How the states are linked:
at | η λ φ ζ ρ χ
Pak | Lor Lem Lis Rak Pab Gek
Pir | Kip Dok Kos Sef Ver Pep
Kos | Rin Fof Zef Med Pir Ver
Pep | Zef Rak Ver Rin Fet Fof
Bod | Val Mam Vof Kem Zev Zop
Zok | Det Met Vit Sig Sed Mig
Zim | Fof Lis Rak Ver Deg Lor
Gom | Zop Zom Mam Vof Mil Naf
Zem | Vob Vop Mon Git Siz Mog
Zev | Tak Gom Bod Bet Zop Kud
Doz | Zeg Gar Leg Zus Zad Biz
Fub | Zin Med Bib Gem Ses Zuv
Mer | Vas Kos Sef Fub Rin Kip
Vof | Met Tig Bab Mig Bod Zev
Sig | Lem Sez Boz Gek Lar Peg
Rin | Sab Pir Mer Ses Kip Dem
Gar | Zad Bib Gem Lek Kob Zin
Lar | Vok Vit Sig Guz Peg Det
Bib | Kob Sab Tel Fid Fub Ses
Zad | Zun Kob Doz Vop Biz Fid
Gad | Gom Mon Git Kud Zom Vob
Dem | Sef Pep Kip Vas Zef Kos
Dok | Ver Lor Fof Zef Nid Rak
Nid | Pep Dep Dok Kos Rak Zim
Pab | Dep Vok Pak Zim Gek Guz
Met | Sed Bod Bet Sez Val Tak
Biz | Lek Zin Zad Kag Fid Gem
Sez | Lar Kem Rav Reb Vit Zok
Gek | Vuz Reb Pab Deg Guz Lev
Dep | Rak Gek Lor Fof Vuz Lis
Fet | Kos Zim Pep Kip Fof Dok
Vas | Bib Rin Zuv Zin Sab Med
Kip | Med Ver Rin Zuv Dem Zef
Git | Mam Fal Naf Zop Gad Zom
Tel | Gar Vas Lik Biz Bib Fub
Boz | Lev Rav Reb Pab Sig Lar
Zus | Zem Lek Ruv Pup Vop Kag
Deg | Dok Pak Zim Pep Lor Dep
Zef | Mer Fet Dem Sab Kos Pir
Lek | Vop Fid Zun Mog Leg Doz
Med | Ses Dem Sab Tel Sef Mer
Sef | Zuv Zef Med Bib Mer Rin
Guz | Lis Boz Gek Lor Lev Lem
Lik | Gem Zuv Zin Zad Tel Bib
Zop | Bab Mil Zev Met Kud Tig
Peg | Reb Zok Lar Lev Det Rav
Kud | Vof Naf Zop Val Tig Mam
Val | Mig Zev Met Vit Tak Bab
Fof | Pir Deg Fet Dem Dok Nid
Bab | Bet Kud Tak Sed Vof Bod
Fid | Leg Lik Biz Zeg Gem Gar
Rav | Sig Mig Det Vok Sez Vit
Ses | Lik Sef Fub Gar Zuv Vas
Zeg | Ruv Zad Kag Zem Zun Lek
Vop | Siz Leg Zus Fal Kag Zeg
Leg | Kag Gem Lek Ruv Doz Zad
Sab | Fub Kip Vas Lik Med Sef
Fal | Gad Ruv Pup Mil Mon Zem
Zom | Mil Zem Gad Tig Vob Pup
Det | Boz Sed Peg Lem Rav Sez
Siz | Pup Kag Zem Gad Mog Ruv
Vob | Naf Siz Zom Mam Pup Fal
Lev | Pak Sig Guz Dep Lem Vok
Bet | Zok Vof Kem Rav Met Val
Lem | Pab Lar Lev Vuz Vok Reb
Reb | Guz Det Vok Pak Boz Sig
Mil | Kud Vob Gom Bod Naf Git
Ver | Dem Nid Pir Mer Pep Fet
Zun | Zus Biz Zeg Siz Lek Leg
Mon | Zom Zus Fal Naf Zem Siz
Tak | Kem Zop Val Zok Bab Vof
Ruv | Mon Zun Mog Vob Zus Vop
Lis | Deg Lev Vuz Nid Pak Pab
Zuv | Tel Mer Ses Kob Vas Sab
Gem | Doz Tel Fid Zun Gar Kob
Sed | Rav Val Zok Lar Mig Kem
Kob | Biz Fub Gar Leg Zin Lik
Vit | Peg Bet Sez Boz Zok Sed
Tig | Bod Git Kud Tak Mam Gom
Lor | Nid Pab Deg Fet Dep Vuz
Kag | Mog Doz Vop Mon Zeg Zun
Rak | Fet Vuz Nid Pir Zim Deg
Pup | Git Mog Vob Gom Fal Mon
Zin | Fid Ses Kob Doz Lik Tel
Naf | Tig Pup Mil Zev Git Gad
Mam | Zev Gad Tig Bab Gom Mil
Kem | Vit Bab Mig Det Bet Met
Mig | Sez Tak Sed Peg Kem Bet
Vok | Gek Peg Lem Lis Reb Boz
Mog | Fal Zeg Siz Zom Ruv Zus
Vuz | Zim Guz Dep Dok Lis Pak

In the rows, 496 means zero.

The rows follow the links: the fewer symbols apart two states are, the more alike their rows tend to be.

Some states and rows for them; each showing differs a little:
Ses: [678,450,511,377,500,374,340,566,433,633,613,522,558,522,409,410,722,355,466,455,424,511,528,459,757,525,347,436,656,693,658,504,513,578,418,229,145,538,429,272,427,437,767,491,615,497,401,576,673,305,575,666,340,415,754,438,658]
Vuz: [594,567,554,621,239,452,330,675,319,250,537,561,662,323,598,566,680,382,520,484,478,638,239,336,644,282,534,450,624,406,632,603,329,667,460,429,596,688,581,139,547,543,374,551,373,516,357,438,487,424,730,522,431,394,705,544,487]
Vas: [717,466,476,399,425,412,316,531,395,523,600,514,517,506,339,480,719,353,490,410,504,476,387,332,717,510,349,439,693,684,579,500,534,620,340,235,144,517,456,366,460,496,733,512,611,591,405,531,727,336,579,682,289,406,815,465,661]
Zop: [457,446,412,447,514,656,458,335,645,310,617,587,355,547,670,442,285,652,398,424,565,465,339,650,417,538,632,359,436,305,303,325,489,566,461,472,613,342,509,884,662,457,357,561,417,594,662,467,460,831,278,390,671,441,324,602,439]
Kob: [484,390,474,548,704,361,643,590,538,756,547,540,566,687,421,403,518,382,470,579,362,501,822,673,554,641,320,572,360,700,585,519,600,345,698,384,319,584,401,429,420,418,788,319,750,238,427,766,560,386,518,505,534,472,522,483,482]
Pep: [492,476,597,586,309,375,603,655,223,626,427,369,664,660,349,600,463,451,551,572,652,524,661,330,294,580,447,520,302,609,532,715,592,264,763,582,489,747,506,282,470,673,646,469,535,203,516,579,538,333,694,449,451,629,512,581,401]
Pak: [601,545,534,573,211,476,309,654,349,191,529,570,627,394,626,617,632,400,525,423,493,537,126,291,546,371,618,498,605,365,588,581,369,691,428,445,577,645,604,279,567,530,294,600,376,580,413,424,511,472,734,506,409,313,716,612,499]
Zom: [314,474,429,476,800,538,615,414,806,664,286,526,365,308,580,327,422,521,400,550,284,490,763,855,536,536,453,656,455,532,560,409,459,389,431,559,547,320,434,570,424,241,507,419,523,556,452,467,293,515,303,508,629,503,323,308,454]
Ruv: [550,530,433,266,765,525,437,271,685,657,709,521,358,602,438,492,600,604,543,391,413,356,470,575,701,480,434,420,732,492,455,266,513,685,284,465,334,222,414,753,405,405,512,526,560,652,532,500,647,508,279,593,341,520,498,411,726]
Tak: [457,593,480,420,566,563,407,356,655,354,663,607,469,513,725,602,492,656,547,418,381,431,260,600,608,347,667,456,624,180,461,315,347,765,399,642,715,346,577,641,554,427,123,621,301,595,516,401,421,652,387,455,513,453,396,526,573]
Mon: [424,517,466,292,838,490,495,338,811,767,500,540,402,452,569,409,585,553,500,485,253,395,666,780,701,493,464,584,641,475,603,287,444,596,343,570,438,257,427,546,343,248,446,518,501,588,442,453,451,416,282,597,442,507,425,306,665]
Lem: [579,429,529,469,99,517,365,581,385,255,359,449,520,533,644,601,408,480,471,413,664,396,191,304,221,613,770,486,417,385,449,586,490,479,528,562,564,620,602,453,624,519,326,717,282,473,597,373,464,558,706,417,487,353,523,684,433]
Zus: [555,508,415,302,730,522,446,265,650,638,744,531,364,629,397,498,571,602,538,390,476,358,437,534,699,513,401,399,695,493,410,272,556,674,279,432,321,259,425,811,424,467,515,502,614,691,549,514,714,530,272,600,360,522,511,460,712]
Siz: [487,528,462,252,812,484,457,291,744,741,606,534,379,533,498,473,630,576,518,419,326,353,555,697,739,502,416,487,702,469,549,270,463,664,304,509,371,245,427,617,365,326,485,545,538,635,474,474,558,433,283,617,370,519,466,346,712]
Rav: [329,584,643,493,407,581,538,523,420,464,195,385,522,189,589,459,381,583,432,612,592,645,642,578,365,365,594,502,400,396,531,636,394,298,551,678,780,530,540,264,514,498,399,523,244,470,534,288,198,476,494,452,638,653,307,334,321]
Vit: [314,643,618,536,495,571,521,490,497,450,266,445,520,153,602,476,454,585,479,620,489,645,629,604,484,298,566,529,483,362,568,587,361,411,502,703,834,484,549,278,473,473,327,521,254,522,471,277,190,458,467,474,625,666,329,302,361]
Lor: [541,576,632,603,289,453,346,721,264,320,544,541,695,323,567,538,683,394,516,553,469,716,388,385,690,258,474,412,579,456,666,646,362,615,538,441,603,701,560,58,518,601,448,502,383,423,378,476,436,366,718,537,474,482,662,448,461]
Gek: [606,491,501,554,153,473,330,626,382,191,478,540,563,467,632,604,539,432,516,396,540,450,93,268,410,476,677,520,541,371,526,558,420,641,440,485,545,630,606,363,595,508,262,657,329,548,472,417,515,529,745,449,425,302,669,687,499]
Bet: [374,654,538,496,590,542,461,408,629,389,511,583,527,348,704,605,571,598,543,496,360,519,375,604,650,242,606,525,622,210,572,390,290,720,404,721,803,374,551,446,447,405,123,574,274,611,430,359,314,528,431,486,513,521,407,416,525]
Gar: [463,380,442,601,704,373,690,589,549,743,537,546,546,688,382,415,472,379,482,595,352,506,837,634,499,651,310,598,333,699,538,509,622,334,712,385,375,559,398,508,431,459,761,302,784,264,441,762,554,441,483,496,553,489,499,526,472]
Zim: [512,561,656,583,320,446,401,699,202,439,512,488,728,356,531,528,638,400,504,616,513,736,539,429,639,282,447,407,513,491,671,693,399,501,645,440,601,744,534,27,503,619,543,476,405,319,389,494,439,314,688,532,510,572,621,426,438]
Bod: [483,503,422,408,522,616,416,321,645,308,680,607,389,588,731,528,360,663,439,416,512,421,239,595,496,492,681,356,517,241,357,293,450,680,417,520,639,321,531,811,629,465,247,612,342,588,626,458,462,776,319,419,570,437,356,588,508]
Fof: [504,506,631,565,334,378,565,670,202,592,461,396,691,548,425,559,517,451,520,622,624,599,706,385,393,452,446,444,358,544,595,728,539,300,805,539,553,748,495,146,477,668,634,456,484,184,503,554,471,322,691,466,495,633,507,503,406]
Lik: [539,384,508,444,643,346,514,607,484,760,566,540,598,608,450,398,595,349,462,563,337,527,760,647,663,589,335,523,439,691,658,512,548,424,654,301,254,586,398,283,418,394,802,412,693,260,394,694,563,300,532,603,466,482,615,442,573]
Med: [719,483,452,465,384,445,363,542,401,475,582,483,478,532,299,515,687,357,520,391,536,434,308,207,591,548,382,471,677,689,504,529,571,576,317,280,146,531,474,478,441,560,645,504,632,649,420,512,770,388,629,625,280,400,785,537,644]

Each walk starts at a row. The symbols on each line, taken left to right, move it on to the next state.
Each answer is a row, close to the row of the state it stands for.
start [452,380,405,637,713,414,717,560,557,709,546,537,534,713,366,433,451,403,505,608,386,500,781,609,480,647,306,601,295,704,462,516,624,337,687,415,384,552,411,617,443,494,739,273,830,293,453,768,559,481,476,468,574,500,484,536,459]
ζ φ [542,498,372,464,699,539,551,294,609,550,740,525,345,686,296,507,475,591,543,414,553,399,448,421,596,538,358,411,598,556,291,322,623,596,348,384,310,304,435,958,471,584,586,396,698,679,547,580,743,653,283,501,414,532,498,556,605]
φ φ φ η [461,541,467,283,834,488,484,318,783,759,553,519,385,505,528,430,618,563,512,436,287,368,596,736,732,488,436,552,687,497,587,278,444,642,317,543,401,249,413,592,348,275,460,526,504,615,461,466,499,418,271,615,390,519,456,331,695]
start [726,475,478,436,389,438,342,545,394,510,574,501,497,510,317,483,712,366,528,378,513,456,349,275,663,512,368,447,685,674,536,518,558,592,334,255,154,525,448,432,453,534,684,506,626,628,419,514,749,359,618,644,267,390,799,504,659]
ρ η λ ρ [702,471,440,552,332,440,451,553,361,458,520,447,464,592,237,565,623,370,592,383,599,400,295,139,447,583,396,528,609,695,445,552,614,526,348,365,193,547,499,564,450,644,611,480,647,626,444,531,794,392,669,570,283,400,751,619,600]
φ λ χ φ [560,458,505,622,303,390,639,604,275,568,434,359,576,725,266,639,464,429,613,484,672,404,530,210,219,644,450,568,355,652,436,675,654,306,647,551,392,688,511,499,454,684,593,474,617,343,523,590,648,371,722,426,390,549,570,661,447]
start [504,550,664,577,322,414,451,695,197,475,512,460,720,403,496,533,595,419,505,632,561,698,606,414,586,328,441,403,456,482,677,704,428,436,697,477,586,737,533,32,512,630,600,465,427,266,437,526,415,304,697,505,515,597,559,432,420]
ρ η λ φ ρ [531,585,647,586,306,445,380,718,236,373,536,526,704,341,545,543,636,412,493,579,496,719,474,412,676,272,467,416,553,464,659,657,381,563,593,437,610,720,558,20,532,629,492,473,392,374,393,475,430,335,704,522,488,516,638,447,458]
ρ ζ ζ [659,458,430,597,304,420,534,557,331,485,472,414,492,661,205,630,522,382,620,405,641,368,345,105,309,633,435,589,509,684,414,602,653,464,439,440,271,591,511,587,462,672,594,480,664,557,467,553,770,427,695,495,304,433,672,679,547]
start [594,446,501,505,115,505,340,591,373,242,412,484,531,532,647,614,458,456,489,402,626,396,118,292,258,578,757,514,469,371,478,606,439,544,479,532,556,615,601,429,641,505,288,703,311,512,554,402,506,543,713,437,473,335,568,704,459]
φ λ φ [507,427,549,445,120,540,423,554,364,334,284,389,482,491,638,547,336,539,406,462,721,422,318,362,136,616,780,467,336,397,444,623,505,348,583,589,595,619,569,422,643,512,388,686,263,422,642,352,408,546,643,401,534,444,450,634,362]
ζ ρ λ χ [486,444,560,451,176,557,446,568,336,375,250,363,480,428,620,528,313,546,407,488,726,450,401,393,141,599,746,467,321,393,455,649,511,301,604,616,613,598,576,395,629,522,424,671,248,402,664,335,356,562,602,387,576,496,373,571,343]
start [498,560,666,561,335,406,496,692,183,530,500,443,709,451,485,553,575,438,511,630,588,694,669,434,529,369,460,414,417,527,630,706,470,402,747,494,587,758,519,43,508,644,598,455,461,225,469,529,423,306,682,482,500,613,540,457,409]
λ χ φ φ [569,578,595,600,267,452,342,701,313,276,550,569,671,325,582,560,675,383,521,515,457,680,321,362,678,266,508,443,602,420,640,616,335,646,518,435,601,686,575,109,546,574,397,526,365,467,356,450,439,381,731,516,436,420,708,487,473]
ρ ζ λ ζ [490,490,624,576,325,383,598,645,204,602,439,386,670,615,396,574,485,438,548,625,627,562,688,358,343,519,461,477,302,572,547,713,572,304,775,559,536,767,515,225,470,652,647,466,494,175,493,577,486,320,695,442,489,652,508,545,410]
start [507,470,556,603,322,392,635,645,250,598,424,364,625,693,310,626,464,443,574,572,677,460,634,274,258,596,448,528,318,613,479,698,604,269,750,570,465,718,519,367,469,694,607,462,566,243,527,590,575,355,710,438,450,601,508,614,405]
λ φ [476,526,662,567,342,403,526,681,184,566,480,425,700,500,433,566,534,441,523,649,598,650,683,425,482,427,440,444,383,547,596,716,508,359,772,515,558,755,506,90,494,653,635,458,463,210,478,545,454,297,696,484,504,638,544,493,404]
λ χ λ [605,464,504,514,109,488,326,618,394,207,427,512,547,503,647,617,484,441,478,385,564,409,92,266,326,523,722,523,511,381,489,576,449,594,458,507,546,637,602,400,610,521,292,689,337,543,517,413,511,558,708,454,424,309,622,690,483]
start [496,447,317,621,692,521,688,370,580,542,660,509,389,737,258,469,380,528,547,490,528,451,538,449,451,596,310,509,446,640,277,402,684,467,492,417,371,405,434,974,493,601,618,303,784,566,528,665,700,662,361,450,512,513,459,616,490]
ζ φ η ζ [344,419,405,538,664,643,608,387,746,474,322,525,343,348,590,300,249,586,345,550,452,523,656,770,382,596,539,515,328,484,401,407,518,336,499,487,587,345,444,778,574,374,522,427,518,582,574,470,317,724,258,421,757,484,255,436,339]
χ λ [399,513,466,331,855,506,529,344,802,753,429,523,395,418,572,401,552,524,473,498,259,402,693,813,675,511,446,628,590,482,608,335,435,543,356,583,461,287,412,523,345,233,479,501,506,597,438,464,396,420,306,583,484,520,384,302,631]
start [448,387,401,660,700,434,725,531,566,674,552,548,494,718,335,433,414,417,535,577,411,499,738,561,442,666,311,615,301,702,424,489,658,340,662,414,404,520,428,722,448,517,724,270,812,337,469,748,596,544,437,447,590,511,461,567,441]
λ λ [705,467,492,394,458,404,331,562,426,580,616,524,524,503,382,430,739,359,465,425,470,497,463,398,734,503,345,410,690,701,626,481,544,610,373,232,151,530,433,320,445,462,737,506,607,552,397,550,701,319,586,680,299,408,779,442,664]
φ ζ λ [601,426,515,381,582,348,405,611,452,714,598,554,577,537,457,390,692,337,443,528,369,507,655,589,743,554,348,456,558,686,684,494,520,507,520,259,192,566,408,217,410,393,811,464,644,360,398,643,610,290,551,643,390,451,683,416,621]
start [493,388,496,499,675,335,583,616,527,768,549,543,584,671,443,395,556,356,465,593,342,509,793,664,622,619,327,534,399,714,631,504,572,394,679,341,295,583,398,365,411,408,792,364,733,236,418,741,556,344,530,570,511,458,572,469,531]
φ ζ ρ [478,429,336,647,692,508,711,409,588,554,636,535,411,727,248,453,379,506,541,511,494,474,592,451,435,627,330,541,380,653,297,430,678,415,534,426,394,421,449,941,497,595,649,293,812,510,514,698,692,658,356,425,545,520,456,597,466]
φ ρ ρ [466,433,345,676,691,480,711,451,585,594,599,520,441,718,271,453,377,469,555,519,473,478,663,497,414,635,301,567,348,654,340,451,691,376,588,415,380,453,441,876,481,584,670,277,825,461,501,716,649,607,398,426,563,515,446,597,455]
